Below is a small trained network, with its code and all its weights. Each question gives an input and a class and asks what happens when units are switched off, that is, made to give their printed mean instead of their output.

import numpy as np


def w(rows, s, z=0):
    codes = np.array(rows[::2]) - 128.0
    scale = np.full(codes.shape[1], s)
    scale[-1] = z or s
    return codes * scale


def f(y):
    return np.maximum(y, 0)


def log_softmax(a):
    a = a - a.max(-1, keepdims=True)
    return a - np.log(np.exp(a).sum(-1, keepdims=True))


def net(x, mask):
    res = np.array(x, float).reshape(1, 7) / 4 @ E
    y = f(res @ A[0][:, :-1].T + A[0][:, -1])
    res = res + np.where(mask, y, B[0][:, -1]) @ B[0][:, :-1]
    return log_softmax(res[-1] @ U[:, :-1].T + U[:, -1])


A, B = {}, {}
E = w([
[44,192,192,64,105,83,102,197,202,180,56,215],'x0',
[125,127,128,129,129,127,132,127,128,126,127,127],'x1',
[129,210,173,68,170,177,120,58,28,70,129,215],'x2',
[91,134,1,59,213,120,123,123,158,95,73,146],'x3',
[129,127,128,129,127,128,128,128,128,127,129,127],'x4',
[162,157,96,144,50,95,127,97,202,24,213,206],'x5',
[132,129,127,127,127,129,124,128,128,130,128,128],'x6',
],0.0064)
A[0] = w([
[142,107,204,154,96,139,133,134,106,124,162,105,63],'N0',
[137,86,79,165,95,112,124,156,207,170,148,50,86],'N1',
[98,142,176,102,117,112,123,154,178,146,94,170,96],'N2',
[142,123,235,161,69,128,121,122,122,148,165,124,50],'N3',
[133,139,136,122,139,134,125,121,112,119,133,133,82],'N4',
[103,157,175,111,127,117,124,162,183,162,96,179,103],'N5',
[131,127,131,126,142,138,126,122,117,144,107,114,61],'N6',
[132,135,193,149,84,125,135,130,108,135,145,112,71],'N7',
[136,113,115,143,120,127,128,141,186,159,135,93,66],'N8',
[135,119,111,137,110,121,130,139,170,142,122,90,82],'N9',
[139,132,122,130,105,124,126,115,166,92,152,153,75],'N10',
[145,118,115,140,129,129,131,123,109,126,143,117,79],'N11',
[106,128,5,88,186,123,128,128,162,99,87,148,4],'N12',
[133,114,142,109,154,134,129,130,98,181,105,104,93],'N13',
[146,144,141,114,151,136,118,109,55,100,143,170,82],'N14',
[138,177,155,99,142,147,133,106,46,105,129,179,85],'N15',
[114,120,141,123,141,128,117,123,110,131,119,111,92],'N16',
[141,118,122,138,133,121,128,114,105,112,146,101,84],'N17',
[166,89,92,177,128,146,121,108,45,78,194,56,88],'N18',
[124,124,145,126,160,132,123,134,111,152,111,107,101],'N19',
[111,141,158,103,117,125,114,153,165,144,106,173,107],'N20',
[129,122,139,125,162,143,126,132,89,168,104,98,94],'N21',
[125,119,145,134,172,133,119,135,81,176,97,95,85],'N22',
[139,113,103,145,114,125,130,150,173,150,124,105,51],'N23',
[135,153,144,115,146,146,122,105,71,107,142,169,80],'N24',
[131,113,65,128,155,138,134,113,100,97,149,93,110],'N25',
[141,128,111,135,115,129,128,122,132,115,149,146,95],'N26',
[160,140,98,140,78,122,114,109,196,60,203,188,70],'N27',
[127,121,134,121,145,131,129,134,91,154,112,101,98],'N28',
[140,129,116,128,118,126,131,126,148,104,138,148,102],'N29',
[128,126,153,136,116,122,128,126,120,129,131,125,91],'N30',
],0.013,0.0027)
B[0] = w([
[126,132,80,126,201,124,112,149,139,130,124,138,181],'N0',
[111,105,247,126,141,125,110,137,110,100,131,162,222],'N1',
[159,130,119,133,103,129,150,49,157,135,134,134,193],'N2',
[125,139,60,120,219,122,107,164,141,131,125,136,200],'N3',
[120,120,149,128,134,125,132,130,125,134,127,138,144],'N4',
[164,135,122,132,99,133,147,45,159,139,138,135,199],'N5',
[124,124,123,141,114,129,135,153,124,131,135,114,143],'N6',
[131,131,82,127,190,134,118,147,136,125,124,133,173],'N7',
[115,126,189,135,139,124,121,130,103,124,123,142,170],'N8',
[125,135,179,120,140,144,123,134,104,113,134,141,164],'N9',
[114,121,105,125,93,131,137,155,104,131,117,102,171],'N10',
[148,127,124,125,116,133,143,120,150,127,137,136,152],'N11',
[136,138,58,136,251,125,99,177,144,133,136,142,220],'N12',
[117,134,95,127,76,129,136,159,115,108,139,108,170],'N13',
[115,109,203,128,140,128,120,138,123,114,124,150,192],'N14',
[113,99,232,138,149,120,113,148,118,116,138,139,209],'N15',
[125,124,118,130,111,128,132,141,121,125,130,118,143],'N16',
[150,128,120,121,113,131,138,109,143,134,129,140,160],'N17',
[158,148,113,128,94,125,152,17,179,158,122,141,249],'N18',
[126,130,110,136,86,116,125,153,112,132,137,116,157],'N19',
[150,128,120,135,108,133,143,64,144,146,121,124,181],'N20',
[115,137,102,131,74,124,132,159,112,121,122,102,172],'N21',
[110,135,93,121,68,132,137,166,104,125,127,100,180],'N22',
[118,117,177,111,141,138,121,131,109,114,121,138,166],'N23',
[120,113,197,123,139,127,114,133,115,111,121,143,186],'N24',
[150,144,109,128,127,126,136,72,165,152,124,145,194],'N25',
[124,126,115,119,101,126,127,131,126,116,136,109,153],'N26',
[101,134,88,129,39,132,144,192,82,134,122,70,232],'N27',
[123,125,111,127,99,130,142,151,115,126,132,101,160],'N28',
[121,128,120,134,117,133,132,147,110,146,121,105,155],'N29',
[136,125,111,122,143,132,128,141,139,118,131,133,141],'N30',
],0.022,0.013)
U = w([
[183,147,130,139,93,137,173,17,191,168,138,149,251],'0',
[89,80,254,131,144,128,103,135,95,77,134,173,103],'1',
[82,141,84,135,40,135,158,188,74,127,132,47,87],'2',
[133,154,53,132,253,120,86,166,164,138,136,152,54],'3',
],0.007,0.0011)

Each question gives the input, the list of numbers given to net, and the class t.
The units are the neurons (one row each of A and B). Each row of codes is followed by its name. A weight is (code - 128) times the scale printed after its matrix; where a second scale follows, it is the last column's (A, B and U).
mask holds one flag per neuron, in row order. A switched-off neuron (its flag False) gives its mean, the last column of its row in B, instead of its output. The means were averaged over made-up inputs and are rounded, as every weight is.
A unit's drop is (log p(t) with every unit on - log p(t) with that unit switched off) / (log p(t) with every unit on - log p(t) with every unit switched off).
The circuit of an input: a set's keep is (log p(t) with only the set's units on - log p(t) with every unit switched off) / (log p(t) with every unit on - log p(t) with every unit switched off). Starting from the 12 units with the biggest drops (on a tie, the unit counted first), units are removed one at a time, each time the one whose removal leaves the highest keep (on an exact tie, the one counted first), for as long as the keep stays at least 0.8.
circuit, biggest first: the units of the circuit, biggest drop first
k most important neurons: the k neurons with the biggest drops, biggest first
drop of u: that unit's drop, to one decimal
input [-2,-8,6,1,2,6,1], class 1: circuit, biggest first : [N15]
input [7,-7,-5,-3,4,8,-1], class 2: 3 most important neurons : [N27, N18, N10]
input [7,-8,1,-8,-3,-5,-2], class 3: 2 most important neurons : [N3, N18]
input [5,-2,1,7,2,6,-6], class 3: 3 most important neurons : [N12, N18, N22]
input [-1,-2,0,-4,-7,4,-5], class 2: 2 most important neurons : [N12, N27]
input [-2,1,-6,-5,2,2,-2], class 1: 2 most important neurons : [N1, N12]
input [3,-2,1,-5,-6,-6,7], class 2: 2 most important neurons : [N12, N22]
input [2,6,2,-3,-7,1,-6], class 3: 3 most important neurons : [N18, N1, N3]
input [-6,8,4,-7,-8,6,-1], class 3: 4 most important neurons : [N3, N0, N7, N5]
input [4,-8,-6,-6,1,4,3], class 1: 4 most important neurons : [N1, N12, N8, N18]
input [6,2,6,5,-6,-6,5], class 0: 2 most important neurons : [N5, N27]
input [2,-3,1,-3,-4,4,-7], class 2: 2 most important neurons : [N12, N18]
input [2,-2,5,-1,2,6,2], class 2: 2 most important neurons : [N27, N1]
input [-1,2,3,-5,5,-6,-6], class 2: circuit, biggest first : [N22]
input [-6,7,7,-1,8,7,2], class 1: 3 most important neurons : [N15, N14, N24]
input [7,4,-8,6,2,2,3], class 1: drop of N25 : 0.4
input [-1,3,-3,0,-4,-8,-6], class 2: drop of N3 : 0.0
input [-2,3,-4,-1,6,-1,6], class 1: drop of N1 : 0.1
